Here is a tiny trained network, its code and every weight. The questions are about switching its units off for an input and a class, where a switched-off unit gives its printed mean instead of its output.

import numpy as np


def w(rows, s, z=0):
    codes = np.array(rows[::2]) - 128.0
    scale = np.full(codes.shape[1], s)
    scale[-1] = z or s
    return codes * scale


def f(y):
    return np.maximum(y, 0)


def log_softmax(a):
    a = a - a.max(-1, keepdims=True)
    return a - np.log(np.exp(a).sum(-1, keepdims=True))


def net(x, mask):
    res = np.array(x, float).reshape(1, 8) / 4 @ E
    y = f(res @ A[0][:, :-1].T + A[0][:, -1])
    res = res + np.where(mask, y, B[0][:, -1]) @ B[0][:, :-1]
    return log_softmax(res[-1] @ U[:, :-1].T + U[:, -1])


A, B = {}, {}
E = w([
[127,123,119,124,127,119,139,133,130],'x0',
[113,123,108,132,133,121,158,133,143],'x1',
[190,41,170,109,2,140,152,48,203],'x2',
[130,124,134,133,132,132,124,135,134],'x3',
[179,155,57,244,95,50,54,117,166],'x4',
[52,62,83,56,186,97,24,62,177],'x5',
[132,126,124,122,129,123,132,133,133],'x6',
[139,119,213,179,211,23,171,69,119],'x7',
],0.0073)
A[0] = w([
[156,154,69,102,56,185,135,171,105,92],'N0',
[45,87,174,31,116,163,201,144,89,6],'N1',
[199,87,145,111,32,127,145,62,209,126],'N2',
[163,117,134,122,51,117,125,66,172,60],'N3',
[173,135,5,240,89,56,35,91,184,25],'N4',
[44,70,86,29,186,90,31,37,170,81],'N5',
[95,143,218,73,162,230,192,126,105,58],'N6',
[211,206,171,198,54,155,241,210,79,56],'N7',
[125,163,8,99,101,195,83,178,107,218],'N8',
[128,139,58,76,54,192,105,160,144,163],'N9',
[69,79,36,127,171,76,2,64,190,74],'N10',
[130,70,186,66,108,173,176,98,135,83],'N11',
[189,177,115,230,82,108,126,151,141,122],'N12',
[92,62,63,80,159,88,36,69,158,35],'N13',
[90,137,226,152,152,16,156,101,110,129],'N14',
[187,171,175,165,78,173,228,197,65,49],'N15',
[108,110,189,42,137,138,187,139,78,74],'N16',
[180,98,187,144,204,51,162,50,139,156],'N17',
[57,178,145,99,191,180,131,161,71,114],'N18',
[62,30,80,54,218,122,35,18,195,93],'N19',
[156,116,16,88,88,197,105,167,144,141],'N20',
[174,106,202,188,213,31,180,66,109,130],'N21',
[146,134,69,220,93,85,80,107,164,50],'N22',
[94,93,176,43,176,198,191,104,138,48],'N23',
[125,137,220,87,186,89,170,95,135,81],'N24',
[167,129,165,159,181,44,161,91,132,134],'N25',
[186,113,63,188,113,68,74,132,171,22],'N26',
[145,138,199,140,204,24,178,29,120,169],'N27',
[73,161,69,160,201,116,71,181,56,127],'N28',
[120,124,33,113,71,218,90,196,129,173],'N29',
[166,143,65,208,115,88,78,100,181,41],'N30',
[131,159,66,97,74,192,83,181,139,119],'N31',
[184,37,185,115,31,110,137,62,238,71],'N32',
[128,154,120,64,229,154,147,182,65,142],'N33',
[119,113,51,118,73,199,104,172,138,173],'N34',
[146,140,39,218,102,60,54,136,134,71],'N35',
[180,54,181,110,19,159,175,35,200,149],'N36',
[174,86,158,127,25,129,144,52,202,106],'N37',
[115,125,131,97,191,201,179,138,61,8],'N38',
[87,222,88,153,240,89,88,206,26,149],'N39',
[81,245,68,144,203,93,94,239,48,143],'N40',
[193,161,175,207,64,143,234,205,71,59],'N41',
[88,102,36,86,80,176,71,158,125,134],'N42',
[174,44,162,142,24,137,138,60,226,134],'N43',
[112,208,79,216,184,87,44,196,117,78],'N44',
[154,106,181,196,168,30,122,90,120,177],'N45',
[192,186,67,220,81,100,159,130,103,102],'N46',
[203,183,35,90,68,207,139,157,150,159],'N47',
],0.0065,0.0017)
B[0] = w([
[108,100,163,189,95,184,56,89,183,186],'N0',
[192,65,49,66,88,206,82,204,44,195],'N1',
[174,112,125,127,213,38,247,75,131,224],'N2',
[159,155,86,118,196,90,162,78,131,185],'N3',
[214,70,37,45,58,220,122,210,23,221],'N4',
[25,227,220,118,73,27,107,218,116,243],'N5',
[211,91,55,16,58,188,111,220,62,197],'N6',
[16,248,230,121,67,12,69,201,165,246],'N7',
[119,66,164,209,166,165,98,69,186,210],'N8',
[141,63,151,192,142,192,67,77,195,198],'N9',
[64,216,218,101,91,8,93,229,114,227],'N10',
[199,94,30,46,140,113,186,145,43,191],'N11',
[126,150,108,37,86,105,141,221,62,197],'N12',
[56,215,224,135,57,48,111,202,154,209],'N13',
[112,34,136,217,116,216,70,63,200,194],'N14',
[46,240,198,122,67,28,101,211,139,221],'N15',
[146,55,67,88,51,200,99,203,96,184],'N16',
[94,43,149,224,96,220,61,84,212,209],'N17',
[212,109,89,66,196,77,198,85,81,187],'N18',
[29,214,232,87,61,10,98,217,143,255],'N19',
[91,81,166,225,148,196,88,84,190,196],'N20',
[82,46,183,248,115,231,35,55,222,216],'N21',
[198,69,26,58,72,194,109,179,59,186],'N22',
[167,49,46,52,65,204,86,221,48,195],'N23',
[119,47,90,167,85,230,48,132,156,181],'N24',
[83,48,135,216,102,199,60,74,185,187],'N25',
[195,96,66,79,69,207,111,191,69,182],'N26',
[97,46,146,224,99,224,49,59,189,218],'N27',
[194,163,87,143,219,40,213,75,142,193],'N28',
[89,48,177,205,152,192,72,39,218,210],'N29',
[190,74,47,77,69,226,112,201,57,185],'N30',
[142,92,162,196,130,186,64,66,207,190],'N31',
[204,156,121,100,204,63,234,73,147,241],'N32',
[186,108,67,90,186,109,203,74,101,190],'N33',
[140,80,159,214,114,174,74,44,207,193],'N34',
[214,47,27,53,89,199,146,208,39,195],'N35',
[199,127,93,96,197,27,233,74,111,248],'N36',
[175,140,120,120,234,46,238,69,125,222],'N37',
[180,95,77,49,96,115,150,158,49,171],'N38',
[202,135,135,142,224,38,226,21,157,222],'N39',
[187,156,104,111,216,41,206,22,165,224],'N40',
[21,243,253,160,61,27,73,214,172,231],'N41',
[61,78,172,210,87,207,57,78,200,195],'N42',
[186,140,115,114,219,40,243,63,127,239],'N43',
[206,114,38,57,216,93,225,87,69,198],'N44',
[108,88,129,180,88,220,55,96,196,201],'N45',
[88,169,141,45,53,127,92,219,60,198],'N46',
[105,108,156,223,106,186,44,87,195,203],'N47',
],0.0053,0.0091)
U = w([
[81,51,158,237,131,222,46,52,209,192],'0',
[185,148,99,102,238,43,219,53,111,4],'1',
[18,219,209,108,62,32,79,255,121,14],'2',
[179,64,50,35,75,210,105,231,26,166],'3',
],0.0086,0.0011)

Each question gives the input, the list of numbers given to net, and the class t.
The units are the neurons (one row each of A and B). Each row of codes is followed by its name. A weight is (code - 128) times the scale printed after its matrix; where a second scale follows, it is the last column's (A, B and U).
mask holds one flag per neuron, in row order. A switched-off neuron (its flag False) gives its mean, the last column of its row in B, instead of its output. The means were averaged over made-up inputs and are rounded, as every weight is.
A unit's drop is (log p(t) with every unit on - log p(t) with that unit switched off) / (log p(t) with every unit on - log p(t) with every unit switched off).
most important unit: the unit with the biggest drop
k most important neurons: the k neurons with the biggest drops, biggest first
drop when u is switched off: that unit's drop, to one decimal
input [-5,-1,2,-5,-7,7,-8,4], class 2: 4 most important neurons : N19, N5, N13, N4
input [1,1,-2,-4,-1,-7,-3,-7], class 0: most important unit : N29
input [-6,-4,2,-6,8,6,0,-2], class 3: 2 most important neurons : N4, N35
input [-5,-2,5,7,6,5,0,-3], class 3: 2 most important neurons : N4, N30
input [-6,5,5,-1,-5,-7,1,-3], class 2: 2 most important neurons : N7, N41
input [-7,2,-7,3,8,6,6,-2], class 3: 3 most important neurons : N4, N35, N30
input [-2,-4,6,-2,-2,-8,-4,8], class 0: 4 most important neurons : N21, N27, N14, N17
input [-2,8,3,-2,2,-8,7,-7], class 2: 2 most important neurons : N7, N41
input [8,-7,4,-7,-5,3,-4,0], class 3: 4 most important neurons : N23, N1, N39, N40
input [-1,2,8,-2,7,5,-3,4], class 1: 2 most important neurons : N43, N32
input [-1,-4,1,-3,-4,-6,1,-6], class 0: 3 most important neurons : N19, N29, N5
input [5,-5,-5,8,-5,-5,-4,-2], class 1: 2 most important neurons : N40, N39
input [7,-3,-8,-5,3,-7,6,4], class 1: 3 most important neurons : N39, N40, N44
input [4,-5,6,0,-6,-2,3,0], class 1: most important unit : N36
input [7,-8,-4,-8,6,5,-8,2], class 3: 2 most important neurons : N4, N35
input [3,8,1,-8,-4,-2,-4,4], class 0: 2 most important neurons : N4, N21
input [-4,-4,5,5,2,-7,-6,1], class 2: drop when N41 is switched off : 0.1
input [2,5,5,4,3,-1,-7,3], class 1: drop when N6 is switched off : 0.0
input [-5,-2,7,1,7,7,-5,4], class 1: drop when N3 is switched off : 0.2
input [-3,3,1,4,6,-6,8,5], class 2: drop when N4 is switched off : -0.1
input [-4,-2,-1,-2,4,5,1,-4], class 2: most important unit : N10
